Below is a small trained network, with its code and all its weights. Each question gives an input and a target symbol and asks what happens when units are switched off, that is, made to give their printed mean instead of their output.

import numpy as np


def w(rows, s, z=0):
    codes = np.array(rows[::2]) - 128.0
    scale = np.full(codes.shape[1], s)
    scale[-1] = z or s
    return codes * scale


def norm(h):
    return h / np.sqrt((h * h).mean(-1, keepdims=True) + 1e-5)


def f(y):
    return np.maximum(y, 0)


def softmax(a):
    e = np.exp(a - a.max(-1, keepdims=True))
    return e / e.sum(-1, keepdims=True)


def log_softmax(a):
    a = a - a.max(-1, keepdims=True)
    return a - np.log(np.exp(a).sum(-1, keepdims=True))


def net(x, mask):
    ids = ['γδθμξτφψ'.index(c) for c in x.split()]
    T = len(ids)
    res = E[ids] + P[:T]
    r = norm(res)
    for j in range(3):
        rows = slice(2 * j, 2 * j + 2)
        q, k, v = (r @ M[0][rows].T for M in (Q, K, V))
        z = softmax(np.where(np.tri(T) > 0, q @ k.T / 2**0.5, -1e9)) @ v
        o = O[0][rows]
        res = res + np.where(mask[j], z, o[:, -1]) @ o[:, :-1]
    y = f(norm(res) @ A[0][:, :-1].T + A[0][:, -1])
    res = res + np.where(mask[3:7], y, B[0][:, -1]) @ B[0][:, :-1]
    return log_softmax(norm(res)[-1] @ U[:, :-1].T + U[:, -1])


Q, K, V, O, A, B = {}, {}, {}, {}, {}, {}
E = w([
[123,124,163,112,134,127,173,164,189,64,134,118],'γ',
[191,117,80,138,144,151,110,101,151,117,118,61],'δ',
[98,199,206,112,120,153,110,149,172,125,141,147],'θ',
[147,142,126,142,210,112,147,101,126,99,151,131],'μ',
[64,103,66,109,98,82,98,179,135,97,185,121],'ξ',
[105,213,98,144,63,70,134,93,140,112,252,107],'τ',
[37,83,189,116,160,139,109,185,205,143,133,107],'φ',
[111,104,120,122,129,185,160,129,94,113,132,100],'ψ',
],0.028)
P = w([
[48,133,88,166,124,133,142,119,101,102,65,189],'0',
[198,131,140,117,209,142,184,231,148,124,185,108],'1',
[143,117,74,86,167,179,135,155,159,109,214,98],'2',
[158,99,79,86,112,173,171,132,190,159,181,142],'3',
[199,142,87,2,105,118,161,98,129,99,152,115],'4',
[217,179,79,138,69,163,88,129,234,159,123,149],'5',
[174,110,114,109,96,171,113,146,170,120,165,129],'6',
[171,46,74,132,115,163,85,171,170,79,184,160],'7',
[172,72,116,108,98,151,70,207,107,102,149,169],'8',
[158,103,126,46,126,117,99,64,148,100,195,177],'9',
[138,111,162,103,80,176,112,147,128,155,173,162],'10',
[157,67,144,132,159,84,78,126,142,106,181,156],'11',
],0.012)
Q[0] = w([
[113,125,113,106,184,194,120,118,63,127,143,159],'H1',
[194,104,135,149,134,197,198,110,150,109,41,122],'H1',
[118,131,162,59,173,181,161,153,175,97,98,131],'H2',
[131,139,138,115,157,118,121,191,173,153,131,158],'H2',
[129,123,1,170,108,90,127,61,82,203,112,129],'H3',
[95,114,172,66,104,119,204,152,169,145,101,155],'H3',
],0.0092)
K[0] = w([
[114,63,94,36,119,173,120,85,62,144,157,213],'H1',
[120,117,170,146,215,154,21,61,69,222,112,68],'H1',
[86,175,111,202,131,103,140,90,141,64,66,193],'H2',
[112,126,151,173,101,147,160,85,93,21,74,183],'H2',
[196,109,188,67,144,132,90,159,198,109,254,115],'H3',
[92,84,134,151,178,145,117,153,98,91,60,150],'H3',
],0.0074)
V[0] = w([
[91,66,48,86,98,85,124,151,68,57,190,176],'H1',
[122,94,220,77,132,164,169,190,139,25,12,144],'H1',
[139,208,181,131,141,107,73,59,117,194,124,230],'H2',
[255,28,102,76,114,95,80,120,125,221,120,124],'H2',
[6,141,129,135,255,45,91,165,141,233,109,106],'H3',
[97,98,135,93,44,219,188,189,27,175,128,125],'H3',
],0.008)
O[0] = w([
[240,118,96,103,161,117,163,146,112,91,117,81,136],'H1',
[124,98,86,115,101,109,178,112,125,105,91,187,122],'H1',
[212,127,83,173,174,92,47,93,203,98,155,121,3],'H2',
[195,11,189,149,63,82,106,158,97,134,154,151,90],'H2',
[106,178,197,171,97,99,74,167,116,142,61,92,41],'H3',
[128,77,168,45,106,191,81,113,130,241,141,114,75],'H3',
],0.013,0.011)
A[0] = w([
[105,172,169,117,240,174,176,78,95,165,127,139,169],'N1',
[218,2,157,121,99,119,102,92,90,156,204,147,230],'N2',
[109,162,110,44,159,50,89,192,186,69,111,177,249],'N3',
[120,143,82,103,170,148,127,130,156,92,161,86,39],'N4',
],0.0091,0.0017)
B[0] = w([
[148,90,85,134,189,115,116,130,156,65,66,119,229],'N1',
[107,141,68,165,93,205,67,103,182,109,137,127,253],'N2',
[252,89,144,178,74,169,144,139,163,145,188,156,203],'N3',
[176,123,141,153,141,108,180,127,154,162,134,135,240],'N4',
],0.014,0.008)
U = w([
[79,142,69,192,207,157,204,109,46,100,36,160,64],'γ',
[78,88,164,107,20,32,184,200,202,116,213,243,54],'δ',
[134,110,94,175,71,176,1,75,161,109,85,197,252],'θ',
[65,227,150,209,100,68,93,191,103,100,219,91,197],'μ',
[124,105,190,100,36,105,102,196,181,84,51,94,80],'ξ',
[225,71,83,131,147,173,161,224,117,219,154,117,28],'τ',
[71,128,178,165,40,91,91,189,140,97,53,108,201],'φ',
[50,127,159,56,125,127,111,168,159,192,178,168,111],'ψ',
],0.0066,0.0031)

Each question gives the input, a string of symbols that net reads in full, and the target symbol t.
The units are the heads (2 rows each of Q, K, V and O) and the neurons (one row each of A and B). Each row of codes is followed by its name. A weight is (code - 128) times the scale printed after its matrix; where a second scale follows, it is the last column's (O, A, B and U).
mask holds one flag per unit, heads first, then neurons. A switched-off unit (its flag False) gives its mean, the last column of its rows in O or B, instead of its output. The means were averaged over made-up inputs and are rounded, as every weight is.
A unit's drop is (log p(t) with every unit on - log p(t) with that unit switched off) / (log p(t) with every unit on - log p(t) with every unit switched off).
The circuit of an input: a set's keep is (log p(t) with only the set's units on - log p(t) with every unit switched off) / (log p(t) with every unit on - log p(t) with every unit switched off). Starting from all 7 units, units are removed one at a time, each time the one whose removal leaves the highest keep (on an exact tie, the one counted first), for as long as the keep stays at least 0.8.
units of the circuit, in order: the units of the circuit, biggest drop first
unit that matters most: the unit with the biggest drop
k most important neurons: the k neurons with the biggest drops, biggest first
which heads matter: for each layer, one digit per head in row order, 1 if its drop is at least 0.15 and else 0, layers parted by /
drop of u: that unit's drop, to one decimal
input μ μ δ ψ γ δ γ δ θ γ, target μ: units of the circuit, in order	H3
input γ ψ γ δ, target γ: 3 most important neurons	N3, N1, N2
input τ ψ τ γ γ, target τ: units of the circuit, in order	H3, H1
input μ φ τ δ δ δ δ φ, target μ: which heads matter	001
input μ γ δ γ ψ μ δ ψ ψ δ γ, target μ: which heads matter	001
input ξ δ ψ γ δ θ μ θ γ ξ γ γ, target ξ: which heads matter	011
input ψ γ γ δ δ ψ μ δ ξ μ δ ψ, target θ: which heads matter	011
input φ γ δ δ δ ψ φ δ μ γ, target φ: which heads matter	001
input τ ξ φ, target τ: 3 most important neurons	N3, N4, N2
input γ δ δ ψ θ δ δ δ ψ δ δ ψ, target θ: which heads matter	010
input ξ ψ μ ξ γ γ ψ ψ δ γ θ, target ξ: which heads matter	101
input φ ψ δ ψ θ τ θ, target φ: which heads matter	001
input γ δ θ, target γ: units of the circuit, in order	H2, H1
input τ γ δ γ μ ψ φ, target τ: unit that matters most	H2
input γ μ φ δ δ γ δ φ δ γ, target γ: 2 most important neurons	N1, N2
input δ γ θ, target δ: which heads matter	110
input ξ ψ ψ γ, target ξ: which heads matter	001
input γ δ γ ψ φ, target γ: which heads matter	010
input μ δ δ δ δ μ φ γ θ, target μ: which heads matter	011
input δ μ δ δ ξ γ ξ θ δ μ, target τ: unit that matters most	H1
input γ δ φ, target γ: units of the circuit, in order	H2, H1
input δ δ γ δ ξ φ, target δ: 2 most important neurons	N2, N1
input τ ψ ψ δ θ, target τ: drop of N2	0.2
input φ ψ δ φ φ, target φ: drop of H3	1.3
input φ θ ξ δ θ δ δ ξ φ ψ φ, target φ: drop of H3	1.5
